Each row is followed by its group and then its class within the group.
[ -1.9  29.4  -9.3 -18.3  -9.4  11.1 -13.3 -50.1  12.6   3.7 -18.1  18.1
   6.6 -10.7 -16.6  19.2 -24.0 -14.9  27.0 -20.7]	P:X
[-13.7  31.5   2.0   7.5 -14.5   3.7 -26.9 -63.9  15.5   3.2 -23.0  19.6
  30.2 -17.6   0.3  26.2  -7.6 -19.9  18.3 -11.5]	B:F
[-10.0  22.8   6.5  -1.7   5.0  27.0  -4.6 -43.8  -2.0  25.9 -21.7  10.3
  25.4 -10.9   1.3   4.0  -9.9 -15.2  24.7 -37.4]	B:Y
[ -5.4  39.5   1.1  36.4  -5.1 -14.5 -14.8 -46.4  13.1  -0.1  -7.8  17.8
  20.4 -15.5  -3.5  27.6 -13.7 -16.4  34.1  -9.5]	P:L
[  7.4  24.7  -1.1 -20.9  -0.9   0.3 -12.4 -54.0  14.0  11.9 -13.2  16.5
  12.1  -5.1  -5.6  19.1   7.7   2.0  11.6   4.0]	B:Y
[-17.1  53.6  -1.7   3.8   3.7  -5.7  -9.2 -51.8   7.0   6.3 -26.5   0.5
  15.5 -18.4 -11.8   3.1  -2.2  -9.9  36.5  -8.8]	B:Y
[-20.3  58.9  -9.0  -3.7   9.6  -4.0 -17.1 -81.9  10.6  29.2 -28.5  23.6
  23.3 -15.0 -14.0  20.3 -22.4 -14.2  13.2   4.2]	B:F
[ -6.1  36.4 -15.3  22.8   3.2  -3.1   1.7 -75.1   9.8  -3.1 -14.2  14.5
   8.8   6.2 -10.7  22.1  -6.3 -14.0  18.1  -9.4]	P:L
[ -0.9  17.7  -1.5   4.6 -11.0 -18.4  -3.2 -36.7   8.3 -10.2 -17.0   4.3
  -0.9 -40.4   6.8  15.7  -7.6   7.1  31.5 -13.1]	P:L
[ -7.5  49.2 -12.7 -14.5   3.0  -1.4 -14.0 -55.4   8.8   3.1 -18.9   4.0
  10.1 -20.5   2.0  21.2  -6.1  -7.5  18.3 -30.5]	P:X
[  3.4  38.3  -9.0  -3.0 -22.9  -2.1 -22.0 -49.5  12.1  -1.6 -14.9  19.9
  13.1 -15.2  -5.3  18.5   1.4 -11.2  10.4  -8.3]	P:L
[-11.7  28.7 -11.1  13.9  -0.5  -2.5   1.9 -45.5   7.1  -3.2  -1.9  29.9
   8.5  -8.1   6.8  15.9 -14.8  -7.2  32.5 -22.6]	P:X
[ -5.2  28.7  -7.1  -0.1  -1.7  -4.3  -5.0 -44.2  14.5  -0.1 -21.6  24.2
   9.8 -10.2 -13.3   9.1 -21.9  12.0  28.7  -9.1]	B:Y
[ -2.4  16.6  10.6   0.6 -21.8 -14.0   1.7 -41.0  10.9  -6.2 -13.2  27.2
  10.7 -15.8  15.5  -6.8 -13.5  -4.6  24.6 -17.2]	B:Y
[  1.4  13.7  -0.8   7.8  -3.3  -5.6  -8.7 -36.7   5.9   3.3 -30.4   9.2
   7.0  -7.2  -6.5  25.2   5.9 -16.6  27.9 -17.5]	P:X
[ -1.6  35.4   1.9  -8.3  -3.7  -8.0  -4.9 -34.0  12.7   5.6 -22.5   9.7
   3.8 -12.0   3.4   6.2 -20.2  -7.0  38.6  -2.7]	B:F
[ 11.3  23.3   8.7   5.4  -4.7  -5.0 -16.9 -64.6   7.8 -12.6 -24.6  19.5
   6.1   3.3  -9.4  11.6  -1.4  -3.0  19.3  -6.3]	B:Y
[ -5.6  34.3  10.1  -3.9  -2.2  -2.6 -12.7 -40.3  18.5  27.1 -14.4  19.2
   9.0  -0.2  -4.8   6.6 -11.1  -6.4  29.4  -1.1]	B:Y
[-11.4  31.2  -3.0  12.0   2.3  -7.9 -14.9 -54.8  48.6  19.8 -27.5   9.5
   3.6 -18.3  -2.8  10.2  -0.4  -1.0  36.5 -10.5]	B:Y
[  4.7  42.1   4.4   8.7 -15.3 -19.9  -6.9 -39.1  13.4   5.5 -15.5  59.6
  14.3 -30.4 -12.0  21.3  -7.7  -6.4  28.6 -10.3]	P:L
[ -7.9  23.7  -1.5  -3.4 -58.8  -2.9  -7.5 -51.0   0.3   5.5 -28.6  13.0
  -2.2 -13.5 -18.7   7.7  -1.7  -3.2  15.1 -19.8]	B:Y
[  5.8  27.1 -12.7  -2.1   7.8  -0.6  -2.4 -47.8   6.9  -4.4 -16.6  27.5
  14.1 -14.3   1.9   5.4  -3.1  -2.8  22.0  -4.1]	P:L
[  0.2  45.4  -0.6   2.5 -12.0   7.9 -23.6 -65.8   7.7   3.9  10.1  16.1
  31.3  -6.4 -17.1  29.9  -5.8 -19.0  35.7 -10.9]	P:L
[ -1.4  16.1  -7.1  14.0  -5.7 -16.8  -6.2 -31.4  34.2  -8.3   0.0   3.4
   7.4  -9.1  15.6 -22.1 -13.1  -3.7  25.2 -19.0]	B:F
[  3.1  29.9  -5.6  13.7   7.2  -0.4  -8.4 -52.9  16.8   4.6 -24.9  19.3
  17.0 -16.0 -13.4  10.3 -20.0  -7.0  23.2   0.0]	B:F

Each row is followed by its group and then its class within the group.
[  0.8  14.4 -13.3   6.1   9.0  42.5   1.5   4.9  10.0  -1.0   2.0  -7.3
   3.3 -11.1 -18.7  30.1   5.7 -15.9   6.1  -8.1]	nera:R
[ -8.4 -12.0  -8.8 -11.3 -22.6   7.8  -1.5 -15.7   6.1  16.9  -2.8  -8.5
   0.1 -22.1 -13.2  17.5  -5.8 -13.4  17.3 -18.7]	nud:U
[-15.1  30.6  -9.6  -6.8  -1.1  -0.6 -14.8  -0.9  -3.6  11.7  -3.8  -5.1
  -2.6 -15.4  -5.6   5.0  -8.5  -0.3  11.2  -9.0]	nud:E
[ -2.6  -9.8  -9.7 -14.0   6.6  13.8  -5.5  -5.6  -2.9  -1.1   7.0  -9.7
  -2.7 -10.6 -13.4  24.5  -3.0  -5.3  12.4 -13.4]	nud:U
[  2.7   9.3 -14.9  -0.6  -8.9  30.7   8.9   6.0   2.8  46.3  22.0   1.6
   5.0  -3.8  -8.3 -11.1   8.7 -12.6  28.5  -3.9]	vabud:Q
[-12.6  -8.9   5.6   0.8 -10.8  37.0   5.1   2.3  -1.6  -1.7  -2.4   0.2
   6.0   4.8   4.3   1.0   8.8  -0.3   5.0  -5.3]	sonu:W
[ -6.3   1.3 -13.2   1.1   7.2  39.7  12.0   1.3   6.6   4.1   9.9  -2.9
   5.2  -3.8   3.1  31.8   5.6 -18.1   9.2   0.3]	nud:U
[ -9.8 -19.0 -19.5  -4.5   4.8  18.8   0.2 -27.4   6.2  10.2   8.9  -5.9
   2.9  -8.6  -3.5  17.9  -0.5 -10.0  24.9 -12.1]	nud:U
[  2.0   4.0  -8.3 -13.3  -9.6  25.2   1.9  -5.5   5.3  -7.2   8.0   4.8
   1.0 -39.7 -18.0  17.9   7.5  -8.0  13.3  -4.2]	vabud:C
[ 19.8  -2.3  -9.3 -17.9 -28.8  45.2  -0.1  -3.9  12.7 -18.1  27.0   3.2
   6.9  -0.1 -43.8  50.2   4.3  -2.9  27.4  -9.4]	vabud:C
[ -7.5   0.9  -3.3  -7.8 -14.5  16.7   5.8 -17.4   4.3  14.5  -7.6   9.8
  11.5  -2.8 -11.6 -45.0  11.7  -1.3  22.9  -7.1]	vabud:Q
[  1.5   5.6  -2.7 -15.0  -7.1  15.4   5.6  -4.0   1.0   9.5  -5.9   5.7
   1.4   0.9 -16.8   3.1   8.7  -8.3  11.7  -3.1]	vabud:Q
[  0.6  -3.3  -6.0  -1.0 -11.2  30.5   1.2 -16.6  10.6   4.2   2.2  -4.5
  12.2  -4.0   3.7  -9.1  11.8  -4.5  -8.9  -6.0]	sonu:W
[-12.7   2.4   3.3  -8.1 -10.7  16.5  -3.1 -18.7   6.7  -2.5   1.0   3.7
   1.2 -15.4  -3.6  -9.6  -2.6   0.4  -5.2 -15.1]	sonu:J
[ -6.1 -22.4 -20.4  -7.3  16.0  14.3  -1.3 -11.6  13.7  -4.7  11.5  -3.3
   3.8  -6.5 -18.6  42.1   4.5 -11.7  -7.5  -8.9]	nud:U
[  0.5   6.3  -8.4  -6.3 -11.8  42.3 -10.1  13.9  14.7  -6.8  -9.5  -0.7
   4.2  -9.1  -5.1   2.2  -1.2 -10.1   4.2   0.9]	sonu:W
[ -8.8  -6.9  -7.0   0.1 -10.8  44.7 -24.4  -0.3   9.6   4.7  -6.6 -13.0
   3.8 -15.0   5.5  -0.3   5.9 -10.8  -7.4  -8.6]	sonu:J
[-14.3  -3.8 -22.0 -13.3   2.4  23.1  -2.7 -16.0   1.1  20.9  -3.7 -14.9
   1.6 -21.3   4.5   9.8  -0.6 -14.0  23.5 -11.1]	nud:U
[  2.5   0.1  -7.6  -5.7  -5.3  23.7  -1.4   6.1  -0.4   0.5   0.0  -1.7
  -3.4  -4.9 -15.8  14.5  11.3  -9.3  26.4 -29.0]	nera:D
[  6.6  -4.3  -3.1  -5.7 -10.1  30.4   3.8  -4.5  11.0  -2.1 -19.9  16.5
   2.1  -0.7 -18.7  -1.5  16.0  -1.8   9.2   1.5]	vabud:C
[  4.8  -3.4 -14.2 -11.1  -3.7  27.9  -1.6   1.2  10.2 -10.7  -6.2  -1.1
   1.3   0.0 -18.3  32.2  10.7 -26.4  30.0  -4.9]	nera:D
[ -9.0  -4.1 -20.1  -8.5  -8.1  21.7 -11.6 -25.7  -8.5  -4.6   7.1  -2.0
   4.4  16.2  -5.3  19.6   7.5  -4.6  20.4  -3.4]	nud:E
[-10.4   5.2  -0.7 -10.1  -8.6  23.2 -13.0  -6.8  11.0 -11.3  -3.4  -5.4
   2.3 -10.8  -1.9   4.1  -4.5  -7.9   8.1  -8.3]	sonu:J
[-32.1  -1.5  -9.0 -10.0  -1.7  32.0  15.0  -6.7  12.6   0.8  -3.0   1.0
  10.8  -9.8  -6.0  11.3   7.7 -10.8   7.3   0.5]	sonu:W
[ -7.4 -16.5  -8.4 -20.6   0.1  11.7  -6.7 -11.2   7.9   2.1  -8.8  -5.6
   0.6 -11.4 -18.8  35.6 -13.4 -10.3   7.2 -10.5]	nud:U
[ -6.6  14.3 -11.5   7.3   7.8  22.1  -1.7  12.1   5.7  15.5  -4.6  -5.4
   3.7  -6.3  -5.1  14.3  28.7 -10.4  23.0   1.6]	nera:R
[  1.3   3.0  -6.0  -5.8  -5.4  48.1  12.4   0.1  -6.7  -4.7   0.2  10.3
   4.2  -4.2  -3.7   3.4   2.6 -12.7  13.6  -0.1]	vabud:Q
[ -9.5  -8.9 -14.1  -9.8 -25.5  49.5 -25.7 -20.7   5.0  12.6  -3.6   6.2
   4.0  -2.7  -8.0  -5.7   7.2  -6.8  16.8   4.1]	sonu:W
[ -1.2   9.0 -18.4  -4.8  -6.8  16.9  -7.2 -10.2   4.9   0.7  -1.0 -17.8
  -1.7 -11.6 -18.4  24.6 -11.9  -2.9  40.7  -7.3]	nud:U
[ -3.9 -12.1 -12.7 -12.7  -8.6  29.1  -1.9   0.0   2.8  -5.5  -1.8   1.6
   1.7 -10.4 -12.9  -2.8   4.5  -8.0   2.0  -3.8]	vabud:C
[  4.4  11.7 -14.7 -12.7 -18.5  43.4   7.6   1.8  -0.2   6.3   3.9  11.2
   2.3  -3.1 -26.3   1.7   9.4  -7.0   0.8  -1.2]	vabud:Q
[-10.7  -1.8 -19.3  -6.9  -8.7  29.2  -7.4 -18.1  14.6   9.7   2.0  -8.8
   0.3 -11.6  -7.1  20.5   2.1  -9.9  22.4  -5.3]	nud:E
[ -3.2  17.6   8.6 -15.3 -31.8  50.8  -1.9   7.7 -10.3 -14.1 -11.3 -21.9
   4.4 -36.7   7.3  15.7  -2.7 -19.1  16.4 -19.1]	sonu:W
[ -4.8  -5.1 -21.6  -1.2  -9.3  29.8   1.5 -15.7   8.5   2.3 -23.7  -5.5
   2.4 -12.4   0.9  -3.1   7.2  -0.4  -6.8  -8.5]	sonu:J
[-1.8 -6.5 -8.6  1.1  5.2 23.1 11.8  3.2  7.8 -1.8 -1.0  3.0  7.8  4.3
  0.5 22.1 13.8 -8.9 93.2  2.2]	nera:D
[ -2.7   0.6   0.0  -7.5  -7.0  18.8   4.9   2.5  -5.4   9.3  -2.5   7.0
   1.9  -4.6 -10.4  -2.4   6.2  -3.1 -16.4   8.9]	vabud:Q
[  4.5  15.5 -14.4 -11.1   1.5  27.3   1.5   7.4   7.9   1.7  -3.7  -0.4
  -1.7  -9.1   1.8  17.9  -1.1 -17.8  33.4 -10.2]	nera:R
[ -6.1  -3.3  -1.9   1.5 -11.0  36.8   1.0  -8.4  11.5  -1.8 -11.4  -2.8
   4.3 -12.6   3.2  -1.1  10.8  -5.9  -5.8   0.6]	sonu:W
[  0.0 -13.8 -11.0 -13.0 -25.6  27.7   5.1   9.8  12.6  -7.9  -5.2  11.9
   7.0  -7.3 -18.6   8.1   5.5  -5.6  15.9  -8.5]	vabud:C
[ -2.0  -8.0 -16.1  -9.3   0.7   6.1  11.2  -2.4  11.0 -12.8  -9.4  -3.4
  -1.9   7.8  -5.6  29.4  10.8  -7.0   8.0 -11.5]	nera:D
[ -1.6   7.9  -7.2  -9.2  -0.7  29.4  -3.7  15.0   4.3  -4.1 -12.0   7.8
  -6.3  -5.7  -9.8  14.8   9.5  -6.5   2.4   3.7]	nera:R
[ -0.1  -8.2  -3.8  -0.8  -0.5  23.0   0.5   1.1   0.6  11.5   0.1  14.4
   7.8  27.7  -3.4 -20.7  12.8   3.1 -11.4   6.5]	vabud:Q
[ -4.0  -9.3 -16.4   0.6 -15.9  33.9  -3.8  -4.2   4.5   4.9  -7.3  -1.5
  11.8   1.7  -4.7   2.6   5.2   4.7  13.7   4.8]	sonu:W

Each row is followed by its group and then its class within the group.
[ 2.1 -2.5 13.8  3.9 -1.7 12.7 -6.8  4.6 -9.2 -3.9 50.2 -3.1 -6.7 -7.8
  9.1  9.6 -3.3 15.2 -3.0 -9.6]	S:M
[  6.2  -1.7   3.6   3.0  -1.6  -5.1   4.5  -5.8 -13.9 -12.0  21.9  -6.7
  12.1  -0.1  10.6   7.3  -0.8   5.3  -0.8  -2.2]	H:N
[ 12.6   3.8  18.1   7.5  -1.6   9.7 -11.1   3.2  -4.0 -10.2  39.5   9.6
   3.8   5.4   2.4  14.0  -1.7   2.0  -7.7  15.3]	V:T
[ 14.9 -11.0  19.9   4.9  -7.2  12.4 -16.3  12.5 -12.9  -0.6  71.0  15.2
 -23.6   1.4  11.6   6.2  -3.3  19.8  -5.0   5.3]	S:M
[  3.7  -2.9  -2.9   9.1  -3.3  15.7  -1.6   2.0 -20.6 -15.3  48.8  -1.3
  11.0   5.9   1.2  20.1   6.2  -3.0   1.4 -17.6]	H:N
[ 12.0  -2.6   9.4   4.3   1.4  18.7 -31.2   3.9 -11.8 -12.7  39.8  11.6
  10.8   4.8   3.6  12.9   0.3   6.5   1.4   2.8]	V:T
[  4.4   4.5   5.1   1.2   0.1  -4.8  -1.1   9.3  -5.0  -1.3  15.4   9.2
 -12.2  13.5   4.2  -5.8   2.9   8.9  -5.8  -8.7]	S:Z
[  1.3 -11.4  11.4  -0.6  -0.1   5.1   5.0   6.3  -2.4   0.3  44.0   6.0
 -10.3  -6.8  11.3   5.4  -2.2  14.9  -3.8  -2.7]	S:M
[ 16.1  -8.7  15.3   7.1  -8.0   7.8  -2.6   5.3 -15.4 -13.1  44.1  -2.7
  14.0  -7.3   9.1   8.2   1.6  12.3  -4.3  -0.2]	H:G
[ 15.0  -2.2  13.8   7.0  -4.5  17.8 -19.8   4.3 -14.6 -15.5  63.7  16.6
  10.2   1.8   8.9  19.5  -3.3   2.3   8.2   0.1]	V:T
[  5.7   6.3   4.5  -2.2  -1.2 -15.0  13.5   1.3  -0.8   0.1  -7.9  -0.7
   0.5   4.7   3.2  -4.1  -0.1   5.0  -5.6  12.6]	S:Z
[  2.7  -9.6   9.7   4.3   1.3   6.7  -0.3   2.3 -13.4 -17.7  54.5  -5.1
  19.3  -3.0  20.3  12.8  -5.1   5.8  -1.4  -7.6]	H:N
[ -8.1   6.1  -1.9  -0.2  -1.2 -13.4  21.0   0.9   0.2   3.3 -16.3  -1.5
  -1.3   7.3   0.9  -1.0   3.6  -0.3  -5.5  -5.0]	S:Z
[  4.2  -0.7   7.6   4.4  -4.2 -24.4   3.5   0.4  -5.9 -12.1   3.7 -12.9
   2.7   0.0  -1.3  -2.1   0.5  -8.2  -9.7   1.6]	H:G
[ 4.3 -2.8  3.9  3.0 -2.8  4.0 13.1 -1.3 -7.0 -7.9 24.6  3.7  2.3  2.3
  0.1  7.6  3.6  2.3  2.2 -4.5]	H:N
[  0.6 -21.3  10.7   8.4  -2.5  23.5 -27.2   5.1 -17.4 -11.1  67.8  -8.5
   6.3 -11.0  11.9  17.7  -0.6  10.9  -3.9 -15.3]	H:G
[ 14.6   1.5  -3.3   4.3  -4.8   3.9 -22.4   2.0  -6.4 -11.3   8.8  12.6
  12.2   8.9  -6.8   2.4   1.4  -1.9   5.3  -0.3]	V:K
[ -0.3  -0.6   3.7   4.4  -2.7   3.5   3.2   7.5   0.2  -4.4  11.6  -0.4
 -11.8  13.2   8.8  -3.2   0.9  -0.2  -6.9  -1.1]	S:Z
[  7.9  -6.6  -0.6   4.0  -5.1  11.6 -10.9   3.5 -19.9 -13.9  19.2  -4.3
  21.5  -5.9   9.6   8.2   1.4   7.1   0.2 -24.7]	H:G
[  0.8 -14.8   7.1   4.5   5.4  15.4  -8.5   5.0 -16.8  -8.6  86.1   0.7
   3.8 -10.4  22.4  18.3  -5.9  19.2  -1.1  -8.4]	H:N
[  9.1  -7.9   6.6   1.2  -2.1   5.9  -7.3   4.8 -17.1  -4.9  43.2   2.8
   1.8  -0.5  11.1   6.6   1.5  14.9  -2.0  -4.1]	S:M
[  9.9  -8.7  23.1   8.5  -4.1  22.6 -14.7  -0.5 -12.1 -10.4  65.4  -5.8
  -6.4  -5.3   0.8  20.3  -4.1   5.4   2.2  14.4]	V:K
[ 15.2 -13.2  21.4  11.9  -3.3  19.5  -5.5   6.8  -8.4 -11.6  39.2  -4.0
  10.6  -8.5   9.6   8.0  -0.9  12.2  -3.4  13.1]	H:G
[  5.3  -9.7  25.0   9.2   1.1  18.7  -1.8   5.4  -7.1 -12.1  81.2  -4.1
   8.9 -16.1  17.8  23.6  -3.0  22.1  -2.6  10.1]	H:N
[ 11.3  -4.6  20.1   8.4  -6.4   6.2  -5.6   4.6 -11.7 -13.9  61.5  -0.3
  12.2  -9.4  10.4  14.4   0.4   9.5  -1.1   0.7]	H:G
[  6.4  -5.2  11.9   5.0  -3.6   2.0  -4.0   1.3 -10.0  -3.4  28.3  -6.7
   6.7 -10.9   1.5  10.4   4.3   7.4  -2.4   1.0]	H:G
[  8.1  -0.3  17.1   4.5   0.7   2.0  -7.4   9.2  -2.9   0.6  42.9   6.1
 -12.0  -0.9  10.7   7.7  -4.2  12.7  -5.1  14.5]	S:Z
[ 6.1  2.1 19.6  1.1 -2.7 -4.8  6.3  8.0 -8.2 -0.3 10.4  1.8 -6.0 10.8
  8.8 -7.5 -1.4 11.9 -4.8  0.4]	S:M
